Here is a tiny trained network, its code and every weight. The questions are about switching its units off for an input and a target symbol, where a switched-off unit gives its printed mean instead of its output.

import numpy as np


def w(rows, s, z=0):
    codes = np.array(rows[::2]) - 128.0
    scale = np.full(codes.shape[1], s)
    scale[-1] = z or s
    return codes * scale


def norm(h):
    return h / np.sqrt((h * h).mean(-1, keepdims=True) + 1e-5)


def softmax(a):
    e = np.exp(a - a.max(-1, keepdims=True))
    return e / e.sum(-1, keepdims=True)


def log_softmax(a):
    a = a - a.max(-1, keepdims=True)
    return a - np.log(np.exp(a).sum(-1, keepdims=True))


def net(x, mask):
    ids = ['Σγζητφψ'.index(c) for c in x.split()]
    T = len(ids)
    res = E[ids] + P[:T]
    u = 0
    for l in range(3):
        r = norm(res)
        for j in range(3):
            rows = slice(3 * j, 3 * j + 3)
            q, k, v = (r @ M[l][rows].T for M in (Q, K, V))
            z = softmax(np.where(np.tri(T) > 0, q @ k.T / 3**0.5, -1e9)) @ v
            o = O[l][rows]
            res = res + np.where(mask[u + j], z, o[:, -1]) @ o[:, :-1]
        u += 3
    return log_softmax(norm(res)[-1] @ U[:, :-1].T + U[:, -1])


Q, K, V, O = {}, {}, {}, {}
E = w([
[47,120,56,105,106,174,19,148,195,103],'Σ',
[111,67,148,16,97,100,209,134,175,76],'γ',
[61,186,155,193,191,85,186,106,179,103],'ζ',
[91,105,210,160,62,96,73,5,83,95],'η',
[219,122,100,122,46,115,125,65,193,84],'τ',
[80,102,80,179,76,94,181,74,148,230],'φ',
[124,40,118,211,129,190,176,128,123,74],'ψ',
],0.024)
P = w([
[66,115,3,212,101,5,184,79,40,3],'0',
[109,115,59,159,148,68,156,104,49,62],'1',
[106,103,79,168,138,78,150,100,92,73],'2',
[108,105,95,173,128,93,151,105,119,82],'3',
[110,105,115,170,125,104,147,104,134,95],'4',
[117,114,128,167,118,117,143,113,146,106],'5',
[123,115,140,166,116,130,138,112,156,119],'6',
[125,121,149,157,118,141,130,123,164,132],'7',
[132,124,159,151,122,153,132,126,170,146],'8',
[134,125,172,141,126,171,125,128,174,156],'9',
[139,124,183,138,126,180,121,134,180,170],'10',
[139,121,197,138,125,192,118,132,194,182],'11',
],0.019)
Q[0] = w([
[191,157,103,128,176,128,188,225,39,182],'0.h1',
[104,131,153,116,144,124,164,148,95,119],'0.h1',
[112,121,176,132,97,138,111,110,127,171],'0.h1',
[62,89,91,97,115,153,153,101,87,128],'0.h2',
[93,131,103,74,105,138,121,100,173,141],'0.h2',
[157,218,120,103,162,63,83,138,11,181],'0.h2',
[179,169,138,117,123,165,115,179,48,124],'0.h3',
[138,115,108,130,142,121,131,106,108,108],'0.h3',
[127,161,145,143,90,147,141,126,126,146],'0.h3',
],0.012)
K[0] = w([
[111,135,88,120,126,65,107,104,56,70],'0.h1',
[136,138,84,121,112,137,108,119,117,129],'0.h1',
[159,166,169,101,140,166,86,142,122,144],'0.h1',
[164,152,134,156,136,109,112,89,189,121],'0.h2',
[161,139,133,190,144,134,133,131,118,110],'0.h2',
[98,109,7,150,120,45,153,116,68,28],'0.h2',
[99,125,50,121,153,55,135,103,104,94],'0.h3',
[78,126,130,140,96,145,137,122,155,98],'0.h3',
[143,139,166,101,156,143,130,138,130,151],'0.h3',
],0.014)
V[0] = w([
[155,107,71,131,97,116,164,186,29,234],'0.h1',
[147,24,130,130,124,203,133,143,105,115],'0.h1',
[208,131,83,121,27,114,82,172,134,96],'0.h1',
[158,188,78,80,87,76,133,98,127,166],'0.h2',
[113,137,253,119,129,96,77,66,145,129],'0.h2',
[221,79,110,121,86,160,104,107,109,114],'0.h2',
[93,138,180,84,91,48,60,69,122,152],'0.h3',
[107,91,89,156,105,94,162,107,182,234],'0.h3',
[47,177,51,74,120,106,173,139,196,95],'0.h3',
],0.0071)
O[0] = w([
[166,132,229,124,122,239,102,88,226,183,26],'0.h1',
[129,254,112,102,60,95,139,158,24,112,255],'0.h1',
[43,152,108,125,107,188,155,69,166,109,83],'0.h1',
[115,78,180,138,143,232,149,81,170,130,45],'0.h2',
[181,130,40,79,247,166,136,128,27,140,157],'0.h2',
[56,194,93,82,116,168,155,100,109,99,133],'0.h2',
[171,72,33,145,245,181,168,39,138,75,46],'0.h3',
[126,105,198,108,138,158,107,154,104,71,181],'0.h3',
[97,91,117,229,61,50,107,104,183,63,148],'0.h3',
],0.007,0.0047)
Q[1] = w([
[205,82,73,153,1,213,150,144,98,123],'1.h1',
[196,114,79,54,86,129,36,90,158,95],'1.h1',
[100,146,170,144,163,171,102,206,92,25],'1.h1',
[105,83,110,76,171,122,150,158,108,153],'1.h2',
[147,74,114,100,49,70,137,128,105,136],'1.h2',
[76,162,152,168,170,117,140,147,92,185],'1.h2',
[108,60,112,191,71,175,152,119,54,211],'1.h3',
[120,152,62,132,119,70,156,104,223,230],'1.h3',
[171,114,79,150,83,187,190,230,168,102],'1.h3',
],0.015)
K[1] = w([
[73,237,183,92,89,206,164,124,121,149],'1.h1',
[20,137,33,130,119,166,162,72,129,72],'1.h1',
[132,187,51,107,88,58,88,184,56,151],'1.h1',
[96,74,142,100,167,61,109,132,105,98],'1.h2',
[78,176,143,123,171,113,173,153,154,65],'1.h2',
[216,97,137,162,113,74,77,150,91,126],'1.h2',
[154,229,204,86,146,219,125,130,159,184],'1.h3',
[125,2,190,176,128,128,103,110,208,77],'1.h3',
[75,173,214,138,20,93,132,170,122,112],'1.h3',
],0.015)
V[1] = w([
[111,200,161,242,134,167,91,64,90,167],'1.h1',
[117,116,204,152,164,242,153,192,123,6],'1.h1',
[171,10,50,145,51,170,92,172,82,170],'1.h1',
[193,106,108,157,102,100,174,131,130,180],'1.h2',
[231,170,139,125,111,76,99,135,137,89],'1.h2',
[152,151,154,109,108,116,113,81,99,168],'1.h2',
[14,87,83,87,149,146,100,178,117,191],'1.h3',
[81,133,185,137,184,139,18,141,109,58],'1.h3',
[82,114,184,136,167,124,211,140,79,185],'1.h3',
],0.011)
O[1] = w([
[128,84,88,120,176,9,116,177,89,155,144],'1.h1',
[113,244,127,143,113,113,128,173,77,38,98],'1.h1',
[61,128,37,75,32,152,146,108,61,152,182],'1.h1',
[124,124,111,140,97,68,172,96,103,107,163],'1.h2',
[145,111,134,139,160,161,154,74,185,35,110],'1.h2',
[140,125,52,131,120,101,149,114,99,132,2],'1.h2',
[47,99,133,141,143,162,108,128,144,215,20],'1.h3',
[107,107,124,121,211,123,53,154,108,52,57],'1.h3',
[161,167,123,184,112,60,162,136,72,179,146],'1.h3',
],0.012,0.0051)
Q[2] = w([
[139,141,72,144,134,136,150,218,219,129],'2.h1',
[168,145,104,103,130,89,66,86,149,131],'2.h1',
[168,87,129,155,115,138,99,160,89,111],'2.h1',
[143,105,126,5,110,128,153,168,162,144],'2.h2',
[170,167,178,163,101,176,145,89,117,112],'2.h2',
[173,105,187,66,131,77,225,79,97,132],'2.h2',
[148,131,115,65,127,168,142,217,155,153],'2.h3',
[148,107,177,37,128,109,182,118,104,108],'2.h3',
[210,150,98,75,107,103,78,82,193,114],'2.h3',
],0.017)
K[2] = w([
[61,83,201,175,51,70,110,120,156,83],'2.h1',
[85,129,111,160,185,144,165,62,142,109],'2.h1',
[118,184,167,100,152,134,105,131,96,153],'2.h1',
[166,139,105,46,140,123,102,182,201,171],'2.h2',
[177,158,166,108,80,196,139,75,93,112],'2.h2',
[210,138,152,67,126,75,200,95,121,166],'2.h2',
[113,115,91,118,97,141,105,212,162,126],'2.h3',
[224,144,164,51,115,143,126,168,129,138],'2.h3',
[152,93,117,84,94,137,101,6,213,69],'2.h3',
],0.015)
V[2] = w([
[98,162,63,132,184,114,195,164,193,132],'2.h1',
[149,58,132,109,115,178,179,209,86,106],'2.h1',
[179,115,72,204,132,190,120,188,137,139],'2.h1',
[109,46,141,154,145,112,163,110,109,99],'2.h2',
[146,62,117,113,126,200,85,144,99,118],'2.h2',
[156,129,149,189,201,118,138,162,146,144],'2.h2',
[92,137,108,248,132,169,91,104,147,108],'2.h3',
[84,119,107,87,131,147,46,155,150,141],'2.h3',
[146,161,165,104,126,187,128,121,148,109],'2.h3',
],0.015)
O[2] = w([
[163,141,130,177,178,155,169,196,246,152,87],'2.h1',
[131,170,82,158,47,168,121,149,109,88,165],'2.h1',
[89,140,59,153,108,62,192,213,127,98,54],'2.h1',
[169,171,174,87,82,136,177,180,122,89,219],'2.h2',
[79,194,141,146,101,74,114,162,178,152,86],'2.h2',
[107,141,112,127,57,150,86,60,50,137,2],'2.h2',
[170,170,81,110,148,106,80,164,41,241,124],'2.h3',
[222,130,164,130,96,125,178,88,98,106,13],'2.h3',
[127,75,103,134,124,73,183,154,104,96,60],'2.h3',
],0.012,0.011)
U = w([
[121,71,141,128,102,85,207,108,94,255,204],'Σ',
[154,69,126,53,92,151,183,130,189,71,175],'γ',
[122,206,88,150,61,86,175,188,50,127,111],'ζ',
[12,91,99,138,152,138,23,158,168,147,3],'η',
[189,153,185,210,212,78,146,160,127,156,173],'τ',
[158,82,158,60,141,122,69,77,31,120,156],'φ',
[183,190,165,202,91,233,99,79,138,148,37],'ψ',
],0.0066,0.0018)

Each question gives the input, a string of symbols that net reads in full, and the target symbol t.
The units are the heads (3 rows each of Q, K, V and O). Each row of codes is followed by its name. A weight is (code - 128) times the scale printed after its matrix; where a second scale follows, it is the last column's (O and U).
mask holds one flag per head, layer by layer. A switched-off head (its flag False) gives its mean, the last column of its rows in O, instead of its output. The means were averaged over made-up inputs and are rounded, as every weight is.
A unit's drop is (log p(t) with every unit on - log p(t) with that unit switched off) / (log p(t) with every unit on - log p(t) with every unit switched off).
The circuit of an input: a set's keep is (log p(t) with only the set's units on - log p(t) with every unit switched off) / (log p(t) with every unit on - log p(t) with every unit switched off). Starting from all 9 units, units are removed one at a time, each time the one whose removal leaves the highest keep (on an exact tie, the one counted first), for as long as the keep stays at least 0.8.
circuit, biggest first: the units of the circuit, biggest drop first
most important unit: the unit with the biggest drop
heads that matter: for each layer, one digit per head in row order, 1 if its drop is at least 0.15 and else 0, layers parted by /
input γ η γ ψ η τ η, target γ: heads that matter -> 000 / 001 / 000
input ζ τ φ ζ φ η γ τ, target Σ: most important unit -> 0.h2
input γ φ ζ ψ Σ ψ γ η γ γ η Σ, target ζ: heads that matter -> 110 / 101 / 011
input τ Σ φ γ γ ψ ψ τ, target η: circuit, biggest first -> [2.h2, 1.h2, 0.h2]
input γ η ζ ψ η ψ ψ ψ ψ γ ζ, target ζ: heads that matter -> 000 / 100 / 000
input ζ ζ η τ ψ ζ φ τ η τ, target φ: heads that matter -> 110 / 100 / 010
input τ φ ζ ψ γ ψ ζ ζ φ, target τ: heads that matter -> 000 / 100 / 000
input ψ ψ τ φ γ η ψ ζ γ ψ η η, target φ: heads that matter -> 011 / 001 / 000
input ζ γ φ φ ζ ψ ζ τ ψ η ψ φ, target τ: heads that matter -> 100 / 100 / 000
input ψ τ γ ψ η ψ τ, target ψ: circuit, biggest first -> [1.h1, 0.h2]
input ψ ψ Σ ζ Σ ψ η γ γ η, target ψ: circuit, biggest first -> [2.h1, 0.h2]
input τ η φ η ψ ψ Σ Σ ψ, target η: heads that matter -> 000 / 001 / 000
input ψ ζ γ ψ ψ ψ φ ψ γ ψ ζ, target ψ: circuit, biggest first -> [1.h1, 0.h2]
input Σ ψ ψ η γ Σ τ ψ η ψ τ, target ζ: most important unit -> 1.h1
input ψ γ ψ φ ψ, target Σ: heads that matter -> 001 / 100 / 000
input η ψ Σ ψ γ φ τ Σ ψ ψ ζ φ, target γ: heads that matter -> 100 / 001 / 000
input Σ η ψ γ τ η, target ζ: circuit, biggest first -> [2.h1, 0.h2]
input ψ Σ φ γ τ γ ψ, target η: heads that matter -> 001 / 001 / 000
input ψ η ζ τ τ φ γ φ η, target τ: heads that matter -> 000 / 000 / 100
input ψ Σ η ψ ψ φ Σ Σ φ, target η: circuit, biggest first -> [1.h3]
input τ τ Σ η ψ γ ψ φ ψ τ, target η: heads that matter -> 010 / 010 / 010
input φ η ψ ψ ψ ψ η ψ Σ Σ φ, target φ: heads that matter -> 110 / 101 / 010
input ψ η γ φ γ ζ τ ζ ζ τ ψ φ, target ψ: circuit, biggest first -> [0.h1, 0.h2, 1.h1]
input τ φ γ γ γ γ ψ φ, target ψ: circuit, biggest first -> [0.h1, 1.h1]
input γ ψ ζ γ ψ ψ ψ γ Σ ψ η η, target φ: circuit, biggest first -> [0.h2, 2.h1]
input ψ ζ Σ γ Σ Σ ζ, target η: circuit, biggest first -> [1.h3, 0.h1]
input ψ τ φ φ ψ τ τ ψ γ ψ φ, target ζ: circuit, biggest first -> [1.h1]
input η ψ γ γ γ ζ η φ ζ, target φ: circuit, biggest first -> [1.h1, 2.h2, 0.h1]
